Below are the code and all the weights of a small trained network. Each question names an input and a target symbol and asks about switching units off, where a switched-off unit gives its printed mean instead of its output.

import numpy as np


def w(rows, s, z=0):
    codes = np.array(rows[::2]) - 128.0
    scale = np.full(codes.shape[1], s)
    scale[-1] = z or s
    return codes * scale


def softmax(a):
    e = np.exp(a - a.max(-1, keepdims=True))
    return e / e.sum(-1, keepdims=True)


def log_softmax(a):
    a = a - a.max(-1, keepdims=True)
    return a - np.log(np.exp(a).sum(-1, keepdims=True))


def net(x, mask):
    ids = ['δζηλμξω'.index(c) for c in x.split()]
    T = len(ids)
    res = E[ids] + P[:T]
    u = 0
    for l in range(3):
        r = res
        for j in range(3):
            rows = slice(3 * j, 3 * j + 3)
            q, k, v = (r @ M[l][rows].T for M in (Q, K, V))
            z = softmax(np.where(np.tri(T) > 0, q @ k.T / 3**0.5, -1e9)) @ v
            o = O[l][rows]
            res = res + np.where(mask[u + j], z, o[:, -1]) @ o[:, :-1]
        u += 3
    return log_softmax(res[-1] @ U[:, :-1].T + U[:, -1])


Q, K, V, O = {}, {}, {}, {}
E = w([
[142,157,166],'δ',
[92,172,200],'ζ',
[146,85,109],'η',
[209,60,110],'λ',
[160,94,131],'μ',
[111,130,239],'ξ',
[254,72,110],'ω',
],0.0093)
P = w([
[134,119,64],'0',
[110,75,137],'1',
[223,127,106],'2',
[59,2,146],'3',
[182,209,130],'4',
[49,49,181],'5',
[210,198,125],'6',
[36,30,181],'7',
[238,187,101],'8',
[41,33,197],'9',
[197,214,114],'10',
[49,65,226],'11',
],0.009)
Q[0] = w([
[73,168,172],'L0H1',
[170,138,73],'L0H1',
[209,140,75],'L0H1',
[128,147,164],'L0H2',
[119,139,109],'L0H2',
[117,113,125],'L0H2',
[170,118,163],'L0H3',
[8,110,139],'L0H3',
[117,150,100],'L0H3',
],0.016)
K[0] = w([
[213,63,127],'L0H1',
[161,186,42],'L0H1',
[112,228,10],'L0H1',
[126,144,96],'L0H2',
[102,141,138],'L0H2',
[107,84,100],'L0H2',
[173,198,129],'L0H3',
[12,96,236],'L0H3',
[142,73,141],'L0H3',
],0.011)
V[0] = w([
[137,161,136],'L0H1',
[187,97,96],'L0H1',
[129,149,54],'L0H1',
[214,156,70],'L0H2',
[109,97,103],'L0H2',
[168,137,43],'L0H2',
[122,37,218],'L0H3',
[2,160,163],'L0H3',
[133,75,182],'L0H3',
],0.0093)
O[0] = w([
[178,159,175,104],'L0H1',
[164,200,117,141],'L0H1',
[48,136,182,46],'L0H1',
[131,186,9,132],'L0H2',
[77,60,146,131],'L0H2',
[56,106,51,106],'L0H2',
[255,107,131,253],'L0H3',
[149,35,64,46],'L0H3',
[186,121,187,207],'L0H3',
],0.0077,0.0042)
Q[1] = w([
[141,59,80],'L1H1',
[115,72,125],'L1H1',
[49,9,137],'L1H1',
[14,180,106],'L1H2',
[168,36,90],'L1H2',
[56,208,184],'L1H2',
[119,152,157],'L1H3',
[88,139,201],'L1H3',
[182,91,67],'L1H3',
],0.013)
K[1] = w([
[153,65,198],'L1H1',
[164,122,174],'L1H1',
[119,80,254],'L1H1',
[135,31,28],'L1H2',
[160,121,104],'L1H2',
[186,52,66],'L1H2',
[159,26,75],'L1H3',
[51,173,171],'L1H3',
[248,71,132],'L1H3',
],0.013)
V[1] = w([
[20,57,66],'L1H1',
[96,161,140],'L1H1',
[197,176,173],'L1H1',
[137,124,143],'L1H2',
[139,95,194],'L1H2',
[207,161,91],'L1H2',
[2,88,203],'L1H3',
[143,53,119],'L1H3',
[48,145,164],'L1H3',
],0.011)
O[1] = w([
[249,214,89,19],'L1H1',
[136,130,212,57],'L1H1',
[17,64,180,197],'L1H1',
[158,112,120,157],'L1H2',
[139,195,235,194],'L1H2',
[35,146,96,246],'L1H2',
[254,139,138,7],'L1H3',
[183,120,231,219],'L1H3',
[228,41,51,2],'L1H3',
],0.0081,0.0054)
Q[2] = w([
[117,188,160],'L2H1',
[54,103,219],'L2H1',
[149,247,175],'L2H1',
[129,164,190],'L2H2',
[68,194,160],'L2H2',
[174,88,115],'L2H2',
[136,88,91],'L2H3',
[75,88,135],'L2H3',
[205,67,119],'L2H3',
],0.013)
K[2] = w([
[62,85,30],'L2H1',
[196,57,128],'L2H1',
[141,144,10],'L2H1',
[147,154,96],'L2H2',
[252,175,127],'L2H2',
[107,128,155],'L2H2',
[199,155,98],'L2H3',
[54,67,153],'L2H3',
[179,184,178],'L2H3',
],0.012)
V[2] = w([
[104,99,136],'L2H1',
[181,163,135],'L2H1',
[5,194,67],'L2H1',
[82,132,164],'L2H2',
[151,161,161],'L2H2',
[110,110,198],'L2H2',
[173,148,132],'L2H3',
[149,238,169],'L2H3',
[57,174,183],'L2H3',
],0.011)
O[2] = w([
[39,190,198,169],'L2H1',
[141,183,218,67],'L2H1',
[154,51,42,157],'L2H1',
[93,60,133,148],'L2H2',
[174,174,20,162],'L2H2',
[91,55,58,144],'L2H2',
[41,181,203,58],'L2H3',
[121,254,139,76],'L2H3',
[121,74,130,251],'L2H3',
],0.0074,0.014)
U = w([
[156,155,81,2],'δ',
[234,109,254,161],'ζ',
[172,179,119,160],'η',
[104,239,107,163],'λ',
[21,207,95,161],'μ',
[173,161,88,144],'ξ',
[170,168,128,175],'ω',
],0.0038,0.004)

Each question gives the input, a string of symbols that net reads in full, and the target symbol t.
The units are the heads (3 rows each of Q, K, V and O). Each row of codes is followed by its name. A weight is (code - 128) times the scale printed after its matrix; where a second scale follows, it is the last column's (O and U).
mask holds one flag per head, layer by layer. A switched-off head (its flag False) gives its mean, the last column of its rows in O, instead of its output. The means were averaged over made-up inputs and are rounded, as every weight is.
A unit's drop is (log p(t) with every unit on - log p(t) with that unit switched off) / (log p(t) with every unit on - log p(t) with every unit switched off).
The circuit of an input: a set's keep is (log p(t) with only the set's units on - log p(t) with every unit switched off) / (log p(t) with every unit on - log p(t) with every unit switched off). Starting from all 9 units, units are removed one at a time, each time the one whose removal leaves the highest keep (on an exact tie, the one counted first), for as long as the keep stays at least 0.8.
units of the circuit, in order: the units of the circuit, biggest drop first
unit that matters most: the unit with the biggest drop
which heads matter: for each layer, one digit per head in row order, 1 if its drop is at least 0.15 and else 0, layers parted by /
drop of u: that unit's drop, to one decimal
input η λ ξ, target λ: unit that matters most -> L1H1
input ξ λ μ ζ δ, target μ: units of the circuit, in order -> (L1H1; L1H3)
input δ ζ η ξ ξ λ ξ μ, target ζ: which heads matter -> 011 / 001 / 000
input ω ζ η λ μ ξ ζ ξ ξ η δ, target δ: units of the circuit, in order -> (L0H2; L2H1; L1H3; L1H2)
input ω η ξ ζ ξ ξ η μ δ ξ η, target δ: which heads matter -> 010 / 011 / 100
input η ζ λ ω ξ ζ λ, target λ: units of the circuit, in order -> (L1H1; L0H3; L2H3; L0H2)
input ξ ω μ, target μ: units of the circuit, in order -> (L1H1; L1H3)
input η ξ η η ξ μ ξ η ω, target λ: units of the circuit, in order -> (L1H1; L0H2; L0H3; L2H3)
input η ξ ξ ζ, target ζ: units of the circuit, in order -> (L1H3; L0H2; L1H2)
input η δ η ξ λ ξ η δ μ, target λ: units of the circuit, in order -> (L1H1; L0H2; L0H3; L2H3)
input η η ζ λ η, target λ: units of the circuit, in order -> (L1H1; L2H3; L0H3; L0H2)
input ζ ω λ ξ ζ λ ζ ξ ω ξ η ω, target μ: which heads matter -> 000 / 000 / 100
input ξ ζ ξ ξ λ ω ξ η μ η ζ, target μ: units of the circuit, in order -> (L1H1; L2H2)
input ζ ζ ω μ ξ ω η ζ λ ξ λ, target ζ: unit that matters most -> L0H3
input η η η η η η δ, target λ: which heads matter -> 111 / 101 / 001
input ζ η ξ δ μ ξ ω, target ζ: which heads matter -> 111 / 111 / 101
input λ ξ ζ ω ξ ξ ξ ω λ ω, target μ: units of the circuit, in order -> (L1H1; L1H3)
input λ λ ζ ξ ξ ξ ξ δ, target ζ: drop of L0H3 -> 1.1
input μ ξ η η ξ ξ, target ζ: drop of L1H1 -> -0.1
input ξ ξ μ δ ξ ξ λ ζ λ μ ξ, target μ: drop of L1H1 -> 0.5
input ξ ζ ω ζ η η ω ζ ξ ω η, target μ: units of the circuit, in order -> (L1H3)
input ξ ξ η λ ζ η μ, target μ: drop of L1H2 -> 0.0
